Here is a tiny trained network, its code and every weight. The questions are about switching its units off for an input and a class, where a switched-off unit gives its printed mean instead of its output.

import numpy as np


def w(rows, s, z=0):
    codes = np.array(rows[::2]) - 128.0
    scale = np.full(codes.shape[1], s)
    scale[-1] = z or s
    return codes * scale


def norm(h):
    return h / np.sqrt((h * h).mean(-1, keepdims=True) + 1e-5)


def f(y):
    return np.maximum(y, 0)


def log_softmax(a):
    a = a - a.max(-1, keepdims=True)
    return a - np.log(np.exp(a).sum(-1, keepdims=True))


def net(x, mask):
    res = np.array(x, float).reshape(1, 5) / 4 @ E
    u = 0
    for l in range(2):
        y = f(norm(res) @ A[l][:, :-1].T + A[l][:, -1])
        res = res + np.where(mask[u : u + 14], y, B[l][:, -1]) @ B[l][:, :-1]
        u += 14
    return log_softmax(norm(res)[-1] @ U[:, :-1].T + U[:, -1])


A, B = {}, {}
E = w([
[80,161,159,1,172,116,205],'x0',
[131,185,113,134,19,67,155],'x1',
[81,160,141,176,137,146,194],'x2',
[136,32,106,118,142,104,83],'x3',
[206,132,166,171,57,145,162],'x4',
],0.004)
A[0] = w([
[56,135,88,145,134,141,134,29],'L0N0',
[123,160,3,113,129,56,99,133],'L0N1',
[103,73,145,96,178,160,101,107],'L0N2',
[91,98,70,162,122,114,139,115],'L0N3',
[147,55,159,63,178,144,91,45],'L0N4',
[93,116,117,41,157,102,161,65],'L0N5',
[82,122,190,140,209,169,141,164],'L0N6',
[104,122,189,104,155,134,203,77],'L0N7',
[175,94,184,176,166,147,129,4],'L0N8',
[164,179,145,94,61,105,146,100],'L0N9',
[117,67,141,117,211,77,137,56],'L0N10',
[248,125,159,115,128,207,92,31],'L0N11',
[205,85,134,162,179,137,110,67],'L0N12',
[120,198,139,204,96,139,92,158],'L0N13',
],0.0065,0.0024)
B[0] = w([
[116,178,151,185,238,172,168,162],'L0N0',
[171,221,134,82,191,163,82,216],'L0N1',
[141,163,144,110,76,123,213,224],'L0N2',
[105,80,128,190,171,226,164,175],'L0N3',
[182,90,163,160,73,137,122,226],'L0N4',
[127,31,196,175,109,142,73,241],'L0N5',
[113,204,154,192,123,117,153,253],'L0N6',
[63,138,133,193,185,170,132,224],'L0N7',
[140,151,35,47,181,117,45,174],'L0N8',
[151,183,1,141,99,70,111,227],'L0N9',
[165,129,171,168,54,65,156,207],'L0N10',
[152,91,184,55,171,153,61,204],'L0N11',
[113,113,91,42,113,135,109,204],'L0N12',
[103,80,166,62,81,93,179,246],'L0N13',
],0.0046,0.0035)
A[1] = w([
[200,120,148,110,148,107,53,61],'L1N0',
[73,174,113,167,215,90,96,66],'L1N1',
[130,172,191,93,116,175,233,118],'L1N2',
[169,82,77,146,134,203,83,87],'L1N3',
[167,224,60,114,107,128,153,2],'L1N4',
[93,78,159,122,191,130,122,178],'L1N5',
[68,156,138,157,210,161,132,100],'L1N6',
[119,162,183,185,174,156,158,44],'L1N7',
[41,145,152,75,175,75,141,166],'L1N8',
[254,129,128,177,112,141,113,173],'L1N9',
[165,93,164,78,127,143,99,26],'L1N10',
[91,36,125,138,75,95,161,77],'L1N11',
[65,165,149,137,201,180,180,66],'L1N12',
[117,172,144,204,138,120,193,129],'L1N13',
],0.0064,0.0017)
B[1] = w([
[88,138,161,63,167,142,94,222],'L1N0',
[91,161,157,141,154,158,206,204],'L1N1',
[90,175,5,82,159,58,51,252],'L1N2',
[171,116,94,62,175,101,103,209],'L1N3',
[165,144,27,57,31,2,162,203],'L1N4',
[155,142,84,132,40,141,147,210],'L1N5',
[91,207,138,202,141,111,178,237],'L1N6',
[23,179,93,115,202,102,123,229],'L1N7',
[173,96,188,198,145,217,123,209],'L1N8',
[89,77,218,93,164,172,143,239],'L1N9',
[122,125,162,146,145,179,74,198],'L1N10',
[164,111,147,207,83,152,186,181],'L1N11',
[36,169,185,207,248,185,123,253],'L1N12',
[163,144,171,53,119,115,94,253],'L1N13',
],0.0055,0.004)
U = w([
[223,35,3,232,203,189,211,2],'0',
[212,27,228,40,195,209,46,216],'1',
[209,57,217,222,52,167,213,132],'2',
[200,203,57,65,48,32,194,201],'3',
[55,228,182,221,245,184,209,249],'4',
],0.0068,0.0041)

Each question gives the input, the list of numbers given to net, and the class t.
The units are the neurons (one row each of A and B). Each row of codes is followed by its name. A weight is (code - 128) times the scale printed after its matrix; where a second scale follows, it is the last column's (A, B and U).
mask holds one flag per neuron, layer by layer. A switched-off neuron (its flag False) gives its mean, the last column of its row in B, instead of its output. The means were averaged over made-up inputs and are rounded, as every weight is.
A unit's drop is (log p(t) with every unit on - log p(t) with that unit switched off) / (log p(t) with every unit on - log p(t) with every unit switched off).
most important unit: the unit with the biggest drop
top k neurons: the k neurons with the biggest drops, biggest first
top k neurons in layer l: the k neurons of layer l with the biggest drops, biggest first
drop of u: that unit's drop, to one decimal
input [7,5,1,5,-4], class 2: top neuron in layer 0 -> (L0N5)
input [6,4,6,2,5], class 3: top 2 neurons -> (L0N9, L1N4)
input [-7,8,4,-2,-7], class 3: top 3 neurons -> (L1N4, L0N7, L0N13)
input [-5,-3,8,-4,8], class 1: top 2 neurons -> (L1N9, L1N6)
input [1,0,-3,-3,-1], class 3: top 2 neurons in layer 0 -> (L0N9, L0N11)
input [-2,4,1,0,4], class 3: top 3 neurons -> (L0N5, L0N9, L1N4)
input [0,-1,-1,-4,8], class 3: top 2 neurons -> (L0N9, L0N5)
input [-5,-4,7,8,3], class 1: top 3 neurons in layer 0 -> (L0N8, L0N7, L0N12)
input [7,-1,2,7,-1], class 2: top 2 neurons in layer 0 -> (L0N5, L0N10)
input [-1,-1,1,-4,5], class 3: top 2 neurons -> (L0N5, L0N9)
input [-4,-2,3,7,-6], class 2: top 3 neurons in layer 0 -> (L0N10, L0N4, L0N7)
input [-4,7,3,8,0], class 2: top 3 neurons -> (L1N11, L0N11, L1N2)
input [-6,-3,7,2,1], class 0: top 2 neurons in layer 1 -> (L1N3, L1N12)
input [-7,1,7,1,2], class 2: most important unit -> L0N13
input [1,-4,-2,7,-1], class 2: top 2 neurons in layer 0 -> (L0N10, L0N2)
input [0,-2,4,1,6], class 1: top 2 neurons -> (L0N8, L0N11)
input [0,0,-5,-3,8], class 1: top 2 neurons -> (L0N11, L1N9)
input [0,-6,-2,8,-3], class 2: top 2 neurons in layer 0 -> (L0N10, L0N2)
input [1,-4,-4,-7,5], class 1: drop of L0N11 -> 1.7
input [-3,3,7,-6,2], class 3: drop of L1N12 -> 0.0
input [-2,2,2,-2,3], class 3: most important unit -> L0N5
input [-3,1,3,1,1], class 2: drop of L0N13 -> 0.1
